Below are the code and all the weights of a small trained network. Each question names an input and a class and asks about switching units off, where a switched-off unit gives its printed mean instead of its output.

import numpy as np


def w(rows, s, z=0):
    codes = np.array(rows[::2]) - 128.0
    scale = np.full(codes.shape[1], s)
    scale[-1] = z or s
    return codes * scale


def f(y):
    return np.maximum(y, 0)


def log_softmax(a):
    a = a - a.max(-1, keepdims=True)
    return a - np.log(np.exp(a).sum(-1, keepdims=True))


def net(x, mask):
    res = np.array(x, float).reshape(1, 3) / 4 @ E
    y = f(res @ A[0][:, :-1].T + A[0][:, -1])
    res = res + np.where(mask, y, B[0][:, -1]) @ B[0][:, :-1]
    return log_softmax(res[-1] @ U[:, :-1].T + U[:, -1])


A, B = {}, {}
E = w([
[141,174,85,147,213,228,131,72,75,159,57],'x0',
[130,93,156,95,175,116,9,165,241,220,54],'x1',
[162,159,136,174,149,124,132,151,167,113,125],'x2',
],0.014)
A[0] = w([
[167,137,136,149,133,140,165,93,91,166,125,158],'neuron 0',
[161,132,149,78,147,119,16,137,159,166,102,128],'neuron 1',
[117,118,166,103,59,110,168,106,94,103,192,245],'neuron 2',
[122,169,88,144,116,170,148,89,67,121,93,186],'neuron 3',
[139,164,105,131,163,212,112,94,112,154,126,128],'neuron 4',
[124,68,178,124,101,82,121,165,166,133,126,126],'neuron 5',
[150,140,123,132,186,230,126,114,93,150,108,135],'neuron 6',
[129,140,104,151,156,127,170,77,115,106,147,194],'neuron 7',
[139,127,168,168,82,138,121,140,170,79,165,254],'neuron 8',
[125,110,110,105,144,144,12,154,188,185,117,128],'neuron 9',
[126,142,131,128,135,122,73,92,167,195,107,100],'neuron 10',
[131,99,174,125,88,67,110,159,139,108,181,249],'neuron 11',
],0.011,0.0063)
B[0] = w([
[116,136,144,102,121,147,172,109,100,177,113,176],'neuron 0',
[185,73,136,69,123,90,52,90,167,145,64,235],'neuron 1',
[98,199,120,93,83,87,163,169,124,94,143,250],'neuron 2',
[104,149,149,182,119,182,169,100,47,167,106,219],'neuron 3',
[138,131,186,124,162,184,122,60,109,191,72,206],'neuron 4',
[123,62,101,124,61,95,131,161,159,180,83,204],'neuron 5',
[181,178,255,158,159,225,100,77,88,95,59,221],'neuron 6',
[82,165,106,173,113,153,198,120,70,103,66,199],'neuron 7',
[113,176,110,97,128,91,154,234,99,108,130,208],'neuron 8',
[209,21,158,65,120,131,57,80,148,129,26,248],'neuron 9',
[165,126,114,38,146,143,71,110,198,119,115,196],'neuron 10',
[111,155,36,55,26,41,176,234,191,107,175,242],'neuron 11',
],0.0094,0.018)
U = w([
[30,219,67,78,121,89,182,181,176,59,235,253],'0',
[206,90,219,84,215,173,35,9,186,141,116,89],'1',
[98,77,101,139,166,159,100,118,199,167,170,37],'2',
[151,19,94,60,86,43,70,185,231,185,110,131],'3',
[88,160,180,233,149,209,196,78,116,157,129,185],'4',
[83,44,112,170,212,116,64,76,186,112,253,30],'5',
],0.0073,0.0033)

Each question gives the input, the list of numbers given to net, and the class t.
The units are the neurons (one row each of A and B). Each row of codes is followed by its name. A weight is (code - 128) times the scale printed after its matrix; where a second scale follows, it is the last column's (A, B and U).
mask holds one flag per neuron, in row order. A switched-off neuron (its flag False) gives its mean, the last column of its row in B, instead of its output. The means were averaged over made-up inputs and are rounded, as every weight is.
A unit's drop is (log p(t) with every unit on - log p(t) with that unit switched off) / (log p(t) with every unit on - log p(t) with every unit switched off).
The circuit of an input: a set's keep is (log p(t) with only the set's units on - log p(t) with every unit switched off) / (log p(t) with every unit on - log p(t) with every unit switched off). Starting from all 12 units, units are removed one at a time, each time the one whose removal leaves the highest keep (on an exact tie, the one counted first), for as long as the keep stays at least 0.8.
units of the circuit, in order: the units of the circuit, biggest drop first
k most important neurons: the k neurons with the biggest drops, biggest first
drop of u: that unit's drop, to one decimal
input [1,-1,-4], class 4: units of the circuit, in order => [neuron 11; neuron 9]
input [8,0,-5], class 4: 2 most important neurons => [neuron 9; neuron 3]
input [1,6,-2], class 1: units of the circuit, in order => [neuron 11]
input [5,0,1], class 4: 2 most important neurons => [neuron 9; neuron 1]
input [8,0,-2], class 4: 3 most important neurons => [neuron 9; neuron 3; neuron 1]
input [1,-6,-3], class 4: 2 most important neurons => [neuron 11; neuron 3]
input [1,-6,4], class 4: 2 most important neurons => [neuron 11; neuron 3]
input [-3,0,-8], class 0: drop of neuron 1 => 0.1
input [-8,0,-2], class 0: drop of neuron 7 => 0.0
input [1,6,-5], class 1: drop of neuron 11 => 0.8
